Each row is followed by its class number.
[ -4  -5   3   6  45  -9 -33  43  39 -14  15  36  35  19  23  19  12 -18
 -30 -30 -18   1 -26  -1   6 -10 -29  -3 -34 -18  -1 -12  -9 -23  53  48
 -13   9 -34] -> 5
[-76 -11  29 -42   9  26 -18  17  53 -18  10   6  15 -31 -14 -14  14 -28
  23  47  21  24 -46  43 -46 -31   1 -27 -25 -30  58  53  37  28 -52  35
  41   8  17] -> 6
[ -7  -7  30  -6  63 -25   1   6  33 -27  19   1  12   9   9  59  -5 -17
 -14 -26 -26   1 -26 -16  14  -7  37  42 -47 -31  12   5  -1 -20  -9  33
  16 -14 -22] -> 3
[ 27  26 -25  14 -54  17  33 -42 -59   7 -17 -26 -19 -17 -36 -39 -14  16
  32  29  12  -4  50  31 -23   8 -19 -27  46  17  -3   0  -2  28 -10 -51
   1  -7  33] -> 10
[ -9  12  10  -2 -41  11  29 -12 -16   0 -15 -23 -35 -20 -28 -46 -13   6
   7  71  23  -6  -1  29 -20 -17  23 -31  31 -11  34  41  11  31 -32 -25
  16   2  14] -> 2
[ 23  25  25  14  26 -39  18   2   9 -11   0   4  -6  14  13  15 -15   1
 -27  -9 -10 -12  -7 -24  17   6   7  27 -19 -12 -12 -20 -11  -9  40  17
 -14   2 -49] -> 2
[ -6  14  20  -1   2 -15  18 -30  -1 -11   1 -15  -6  -4  -9  14   6  -6
   0   3   1  10  -9   7  -1   1  17  14 -17  -1  23  -8  11  -1 -26   5
  18 -17  -2] -> 6
[  7  -5  -7   0   7  -7   2  -2  -4  -2 -12  -4   1 -11   2  13  -9  -3
   6  -7   2 -20   1  10  11  -3  11  -7  -5  -4  10   1  -9  -7 -14   2
 -22 -15   5] -> 9
[ 14 -21  -7  -2   4 -19   9  -3   6  -6  -9   5 -15   2  -5   3  -7  -2
  -7 -12  -7 -10   7  -9  15   6  -7   7   8  15 -10 -16  -7 -12   7 -15
 -21 -10   2] -> 1
[ 15  -8 -24   8 -51  16  14 -17 -36   5 -11 -13 -21  -8 -41 -39  -8   7
  -9   8   5  -2  16  40   5  11 -14 -14  59  19  -2   8  -3  15  -5 -46
  -1 -10  24] -> 4
[-19 -20   6 -21  15  -2   0  18  30  -2  -3   5   6 -18  18   9 -11  -5
   9   7 -13   2 -20  -4   9  -8  22   2 -12 -24  13  -4  -3 -14  -5  17
  -1   2   2] -> 8
[ 18 -10   0   9  25 -32  -5  11  16 -19   7  15  -1   8   8  39 -11 -14
 -30 -67 -21 -15  -8 -14  26   4   9  32 -18   3 -15 -20 -19 -30  50   6
 -27 -12 -17] -> 4
[-41  -7  25 -17  16   4  -4   6  30 -13  18  -2  14  -9 -18  25   4 -23
 -13  16   4  17 -41  30  -6 -18  32  24 -22 -25  38  38   9   4 -32  25
  44   3   8] -> 4
[  5 -39   1 -18  36 -15 -20  36  37 -10   3  31   9  14  14  12   3  -5
  -9 -48 -25  -1  -9 -21  26  16 -43  18  -6  12 -23 -27  -2 -20  33  15
 -31  -8 -21] -> 1
[-27 -29 -15  -6 -16  34 -15  38  11  -7   6  19  11  -5  -2 -30  -9  -2
  17  13  -7  10   9  27 -22  -3 -29 -35  13   1  18  27   8  18  13   2
   6   5   0] -> 12
[ 18 -10  10  -4 -12   1   7  13   1 -13 -13   9 -17   0  -8 -33 -14  13
  -8  -9  -8  -7   9  -3  14  13 -24  -8  20   8  -7   0   5   6  19  -3
 -20  -8 -15] -> 2
[-31 -26  19 -28  27  -5  -3  15  38 -16  10   9   7   3  -4  11   7 -12
  -1  13  -5  11 -31   7  -2  -6   6  18 -20  -8  12  16  10   3 -28  21
  21   1   1] -> 1
[ 43 -60 -49 -10 -36  16 -19  31 -14   4 -26  29 -21  -2  -6 -61  -8  19
   3 -52 -17 -15  42  -6  20  28 -91 -45  74  51 -44 -32  -6  -1  53 -47
 -75 -14  11] -> 1
[  0 -18  -1  -8 -16  11  -8  27  17  -9 -14   9 -10 -19  -1 -34 -23   0
   4  13   1  -7   3   3   0  -6 -23 -28  13  -5  20  16   9   1  19   0
 -16  -2  -8] -> 2
[-18  55  47  41  25 -26  51 -57 -21   7  15 -34   4  24  -6  45   3 -13
  -1  69  26   9 -19   4 -11  -9  96  44 -40 -17  29   3 -12   1 -55  21
  42  14  -8] -> 0
[ 16 -22 -18  -6  -8  19 -22  54  14   1 -11  32   2  -7  14 -54 -15  12
  -8 -14 -10  -5   8   1   2   9 -84 -39  34   2 -11  -3   6  10  63  -2
 -46   7 -34] -> 2
[ 48  33  -3  31 -42 -17  42 -31 -49  10 -23 -16 -31   5 -18 -46 -17  24
 -19  29  11 -17  33   0  12  12 -15 -11  41  10 -16 -19 -12  19  25 -40
 -22   0 -21] -> 2
[-41 -20  19 -25  59  -1 -24  34  55 -29  21  11  18 -16  21  41  -4 -31
   0   0 -10   4 -40   2 -16 -31  27   8 -47 -43  37  39  10   0 -16  42
  18   3 -13] -> 3
[ 23  -3 -31   6 -37  10  11  -8 -20   5 -18 -13 -14 -18 -14 -23 -16   9
  31 -10   2 -16  34   9  -6   0 -40 -31  38  15  -1 -11  -6   4  22 -37
 -33  -7  26] -> 10
[-48 -57 -26 -21 -56  69 -12  43   6  10  -3   5   7 -19 -25 -79  -5   3
  34  48  11  19   0  50 -36 -10 -38 -72  59   7  35  54  14  39 -19 -25
  19  12  26] -> 12
[-12  29  18  15  31 -18  27 -26  -5   6  10 -24   2   2  -5  37   2  -8
 -14  47   9   3 -21   4 -14 -26  53  14 -22 -47  25  17 -14   8 -19  -1
  36   5 -21] -> 3
[ 28  72  46  42  17 -77  67 -85 -38   0  -4 -40 -19  19  -4  60  10 -12
 -30   7   9  -5  -3 -19   8   3  73  53 -43 -10   2 -45 -26 -17 -11  -6
  15 -14 -28] -> 6
[ 22 -13 -18  -1  22  -2 -22  26   1  -7  -8  25  16  -3  16   6 -18  -3
   1 -41 -20 -16  13   8  14  19 -38  -8  -7   0 -15 -15  -6 -11  23  12
 -42 -17 -15] -> 9
[ 22   7 -13   7 -36  -8  38 -36 -36  19 -22 -22 -31 -15 -10 -20 -10  22
   7  27   3 -10  22  -1  12   4  31  -9  35   2  -3 -16 -15  -2 -14 -40
  -6  -7  22] -> 8
[  5  34  -3  13 -11  -3  39 -36 -21   6 -12 -28  -3 -13 -18   7  -9  -1
  16  38  16  -4   6  20 -21  -9   7  -8   5 -14   4   0 -15  17  -4 -14
   8   6   9] -> 10
[ -1 -55 -50 -21 -52  64 -22  44  -7  24 -20  20   1 -18 -13 -89  -8  11
  11  38   7  10  13  39 -26   7 -94 -81  77  15  -6  14   5  38  17 -49
 -28  11  18] -> 1
[-38  36  33   2  25 -19  13 -13  21   1   9 -14  12  -9   1  33  12 -24
  -1  43  15  15 -42  17 -26 -23  28  10 -40 -39  42  12   3   4 -22  20
  36  11 -19] -> 6
[-50   0  19  10 -16  26  11  -9   5   7   8 -14  -1  -8 -19 -20  -6 -12
  29  73  31   9 -16  33 -36 -27  49 -23   4  -7  55  42  13  17 -63   5
  30  14  28] -> 0
[-25 -29   0 -33 -26  53 -29  42  22   5  10  30  13 -14  -4 -40   3 -10
  21  41  12  18 -12  47 -33  -7 -51 -48  11   0   7  32  18   6 -17   7
  19  11   1] -> 11
[-10   1  14  -8  48 -18 -29  27  36 -28  12  30  22  -5  27  31   4 -28
 -10 -50 -21   3 -21  -3 -11   1 -24  14 -53 -15   9 -13  10 -15  28  34
 -12 -10 -29] -> 6
[ 12  14 -21  19 -53  13  26 -35 -57  33 -27 -26 -12 -15 -32 -44  -8  15
  24  62  29  -6  29  39  -9   2  -1 -45  54   7  11  12  -7  24 -33 -44
  -8   3  15] -> 9
[-22  11  27  -9  -3  -2  18   1  17 -11  -4 -12 -21 -12 -21 -13 -10  -6
   5  50  13  -2 -20  15 -15 -19  36  -8  -3 -27  33  40   7  14 -24  13
  22  11  -6] -> 2
[-31 -12   3 -17  21   3 -16  21  27  -8   1   5  16 -17   5  12  -8 -16
  13  10   4 -13 -24  23  -6 -21  14 -10 -25 -24  31  24   4   4 -29  27
  -3  -2   0] -> 9
[-30  31  29  13  -1 -17  24 -35  -4  -8   9 -26  -6   6 -28  15  18 -15
  -7  62  21   3 -19  24 -13 -36  81   5 -23 -23  49  33  -3  -2 -49  16
  56   4  16] -> 5
[-22 -47   6  -6  49  19 -48  70  60 -17  19  47  29  16  28  -2 -10 -14
   6 -64 -27   1 -23  -4   6   9 -50   0 -15  12  -1 -10  14 -24  30  46
 -41  -1 -19] -> 0
[ -1  14  -3   5   0   5   6 -10 -20   4  -8  -5   2  -8  -8  -4  -8  -6
  13  23   7  -8  10  31  -6   5   5 -10  -2 -15  11  10  -2  10 -26  -4
   0  -6   3] -> 9
[-17 -11   1 -10  24   6  -1  13  19 -14  11  -2  -5 -16  -2  16  -9 -14
   6  15  -6  -2 -17  10 -12 -23  26 -11  -9 -34  29  36   4   5 -11   2
  12   0   2] -> 3
[-26  11   8   9 -16   1  27 -13 -15  -8   9 -12   1   0 -12   2  -1  -2
   8  48   8   7   1  24 -18 -10  36  -1  -7  -7  27  23  -2  20 -23   0
  39   1   1] -> 12
[-14  -1  25 -16  -2  -3   7  -2  24   0  14   1  -4   4  -1  21   1 -13
   6  34  16  -2 -26  12  -7 -17  25   1 -29  -9   8  13  -4 -14 -27  23
  28  -1  -8] -> 11
[  9  33   0  29 -36  13  20 -33 -40  30 -12 -18 -12   0 -24 -29  -8  21
  11  34  13  -2  18  10 -12   3   8 -31  27  -1   6   3 -15  10  -7 -38
   5  16   8] -> 7
[ 30   5  13  -1  -1 -21  16 -11   0   1   7  12 -12  16   7  23  -4   0
 -10 -18   2 -15   3 -11  21   8  -2  13 -16  11 -30 -26 -20 -31  18   4
  -7 -13 -20] -> 11
[-22  -4   8  -4  18  11 -27  30  22 -19  18  26  24   6   3  -7  12 -18
 -11   2  -8  13 -12  25 -13 -12 -13 -12 -22 -12  21  19  12 -10  10  31
  17   7  -3] -> 5
[-17 -51 -20 -22 -22  39 -44  49  26  -8   0  27  14 -15 -14 -38  -9  -6
   1 -22  -8  11 -10  33  -4  -1 -57 -31  34  11   8  23  11   5  21  -5
 -11   1  12] -> 4
[-17  -6  -1  -5  -3   1   6   1   6  16  -8   0   4  -4 -10 -13   6  -9
  -1  53  18  10 -16  13 -18 -11  -8 -19  13 -11  10   9  -5  18 -11 -12
   8  17  -5] -> 1
[-23 -15   9 -27 -22  34 -14  22  17   5  15  20   9  -3  -5 -23   2 -11
  13  41  15  13  -8  40 -33 -10 -24 -31  -3  -5   7  25  12   1 -23  10
  28   5   0] -> 11
[ -4 -24  28 -17  55 -34  -5  18  46 -20  11  16   7  23  12  46   6 -10
 -16 -39 -28   2 -30 -23  28   9   2  49 -37  -1  -9 -18  -3 -26   3  35
  -5 -11 -22] -> 1
[-10  18  38 -12  12  -5  16 -11  16  -6  20   4   7   8   2  31   3 -17
  -6  40  12   9 -21  19 -14 -10  29  17 -47 -16   4  10   0 -11 -30  29
  43   0 -13] -> 11
[ -8  21  14  13 -31   8  21 -35 -22   3  -8 -18 -15 -14 -28 -19  -8  15
  15  35  13  -4   4  15 -17 -12  46 -24  11   4  25  27   4  10 -41 -23
  17   6  28] -> 7
[ -1  25   8  25  -9 -27  45 -36 -35  -4   6 -17  -6  15  -7  21  -4   1
  -3  31   5  -2  15   2  -5   2  54  18 -15  -4   7   4 -18  10  -9  -7
  27  -5 -11] -> 12
[-28 -29 -13 -16   8  45 -66  70  47  11   3  48  35 -16  16 -35  -7   7
  16 -26 -12   7 -26  12 -23  -9 -82 -61   7 -10  11  21  13  -2  41  12
 -27  24 -13] -> 7
[-44  -8  29 -26  54  -8 -24  33  63 -28  20  22  23  -8  17  33  14 -28
  -2 -26 -14  11 -53   8 -12 -12 -11  20 -55 -28  31  12  21  -7  -4  49
  12  -6 -22] -> 6
[-10 -18   2 -12  11  13 -25  56  39  -4  -2  29   9  -7  14 -30 -13  -2
 -10   1  -7   2 -17   4  -9  -6 -53 -28   6 -16   6  10   7   7  44  21
 -23  15 -39] -> 2
[ 19   1   3   4  48 -25 -13  16  11 -15   1  20  25   1  25  41 -10 -13
  -8 -46 -20 -18   3  -7  23  11  -8  23 -43 -10  -8 -23  -8 -23  16  31
 -31 -17 -22] -> 9
[ 15  33 -22  19 -50  16  41 -47 -53  26 -21 -37 -15 -16 -33 -30  -8  13
  31  59  27  -2  31  31 -28  -6 -10 -37  47  -2   6   5 -10  33 -10 -51
   3   8  26] -> 10
[  1  26  21  38  28 -17  22 -19  -2  12  10  -7   6  27   6  28  -5  -3
  -3  14   9   0 -13 -10   4   3  27  22 -18  -4   1 -17 -17 -10   3  20
  -2  12 -23] -> 0
[ 41  33   3  36 -19 -37  34 -50 -49  -1  -4 -23 -17  10 -20  25 -11   1
 -23  -3  -4  -4  30   3  20  15  38  34   6  13  -9 -24 -22 -15  11 -29
   7 -18  -1] -> 4
[ 21 -13  -4  -8 -29  24  -5  14  -3   3   7  20  -7   7  -3 -18 -11   2
   5   3  -2   2  15  20  -3  14 -33 -21  12  17 -23  -7  -2 -16   8  -8
  -3  -6  -6] -> 11
[ 59  29   2  33  -7 -36  36 -20 -35   4 -18  -5 -23  14   2 -12 -18  19
 -30 -10  -6 -18  27 -23  28  22 -12  12  21  10 -31 -38 -20  -3  50 -21
 -37  -7 -41] -> 2
[ 47  17  -2  32  27 -47  21 -17 -16  -3   4   2   2  22  13  47  -5  -1
 -49 -56 -19 -12   2 -26  38  15  12  48 -15   2 -35 -46 -35 -25  65  -3
 -26 -12 -39] -> 4
[ 56 -31 -36  17   0  -6  -9  16 -16  -6 -15  18 -17   1   9 -10 -25  13
  -9 -70 -31 -23  46 -24  30  21 -48 -17  38  19 -34 -34 -17 -23  66 -38
 -69 -27 -12] -> 3
[ 42 -16 -34  15 -51  40 -14   4 -42  13 -21  18 -11 -12  -9 -70 -22  31
  18 -34 -14  -5  54   9   0  30 -70 -61  60  40 -19 -14   7  -2  32 -52
 -47  -7  20] -> 7
[-11  20  15  15  -5 -26  25 -32  -9  -5   5 -24  -7  -6 -22  31  -2 -16
 -16  26  12  -1 -14  17  -3 -19  64  27 -13 -13  26  17 -12 -10 -18  -8
  32  -1   8] -> 4
[-11  17   9  13   9   6  -8   3   7  15   2   8  17  -3   1  -3  -3   6
   6   7   2   0 -13   2 -16  -5  -8 -21  -9 -15   9   9  -3  -4  11   0
  -1  19  -9] -> 7
[-22  -3  10 -10  32 -14  -4  11  23  -4   0  -2  16 -12   7  30  -1 -18
  12  11   3 -16 -23  12   3 -20  29   4 -34 -29  30  20  -2  -3 -29  30
  -1  -6  -1] -> 9
[ 64  12 -23  38 -56  -4  25 -42 -67  23 -23 -11 -27   3 -19 -48 -21  38
   8 -31  -4 -23  65 -18  23  29 -23 -27  55  45 -29 -37 -13  -9  27 -68
 -43 -15  20] -> 7
[ 34 -19 -16   9  15 -24 -14  17   7 -16   2  21   2   3   9  23 -17  -7
 -33 -79 -25 -17   7 -15  31  10 -17  22  -4  13 -23 -27 -19 -28  63  -4
 -38 -20 -14] -> 4
[ -9  14  21  24  17  -5  15 -15  -3  -6  14  -4   3  13  -2   9 -11  -9
   7  19   4   4  -5  14 -15   1  33  15 -17   5  20   4   7  -6 -30  17
  13  -2   0] -> 0
[ 28   7  15  31  48 -25   2  -1   0 -14  14  17  14  30  28  41 -15  -6
  -8 -51 -21  -7  12 -28  21  21  11  39 -38  17 -17 -40  -9 -36  30  29
 -28 -14 -23] -> 0
[  7  20  21  20  15 -36  15 -19  -2 -14  10  -4   1  22  -5  32   7  -8
 -23  -4  -5  -5  -3  -4  18  -9  47  23 -28  -6  15  -8 -14 -33   1  21
  18 -11  -3] -> 5
[ 37  11 -15  25 -13  -2  24 -32 -49  -1  -5 -16 -18   0 -15  -7 -20   9
  -4   8  -8  -4  41   3   1  10  13  -5  27   2  -5  -7  -6   3   1 -45
  -6 -16   0] -> 3
[  -1  -92  -52  -20   12   31  -47   85   45   -4   -9   48   23    4
   33  -41  -11    2   25  -73  -32   -8    8    1    4   14 -114  -59
   27   21  -15   10   15   -7   81    7  -83  -10  -10] -> 12
[-17  18  21   3  10 -19  31 -35  -5  -3   3 -17  -8   0 -17  21   7 -12
  -5  61  16  11  -6  11 -16 -11  47  21 -19 -12  20  10   0   8 -44   0
  41   4   5] -> 1
[ 16 -16   0  -5  42 -30 -10  21  21 -20   4  30  11   7  20  23   1 -12
 -18 -40 -23  -7   0 -17  14  13 -29  26 -25   7 -24 -29  -4 -20  34  14
 -24  -8 -23] -> 1
[ 44  28  22  16   8 -36  27 -25 -11  13   7   1  -2  33  16  47  -4   2
 -23  -5   3  -9   3 -21  25  14  11  27 -28   4 -40 -46 -33 -36  28  10
  -5  -9 -39] -> 11
[-13 -13  -8 -14 -52  38   0  13  -9   4 -22  -2 -25 -27 -28 -75 -15   8
  18  51  22  -2  14  30 -20 -12 -26 -58  48  -2  29  37  17  31 -13 -26
  -2   4  17] -> 2
[-16 -62 -10 -34  44   3 -47  70  64 -21   6  44  19  -4  31  10   3 -19
  -6 -47 -23  -5 -29 -15   6  -1 -51  -3 -20   1  -5   0   7 -14  33  25
 -38  -4 -11] -> 1
[ 15 -29 -14 -16 -47  33  -5  14  -3  14  -4  10 -15   0  -5 -37  -9   6
  14  13  12  -7  15  20  -3   3 -39 -44  33  21 -16   0  -5  -7   6 -22
 -13  -5   9] -> 11
[-17  -8  22 -17   1   8   0  25  25 -13  -2  10  -8  -9 -12 -32  -4   0
   1  16   1   1 -15  12  -4  -7 -15 -11   5 -14  18  26  17  13   0  14
   7   6 -14] -> 2
[ 22  54  28  24   3 -50  68 -74 -40   9  -3 -35 -20   3  -5  41  -2  13
 -11  45   1   3  16 -13  14   5  91  53 -21 -18   1 -28 -22 -16 -35  -7
  38  -5   1] -> 8
[ 39 -19  -1   3  13 -33  17 -10  -6  -9  -7   6 -16  25  -2  11  -2  15
 -19 -46 -26 -11  15 -24  41  28 -17  34  10  30 -37 -42 -13 -18  18 -11
 -30 -23 -13] -> 1
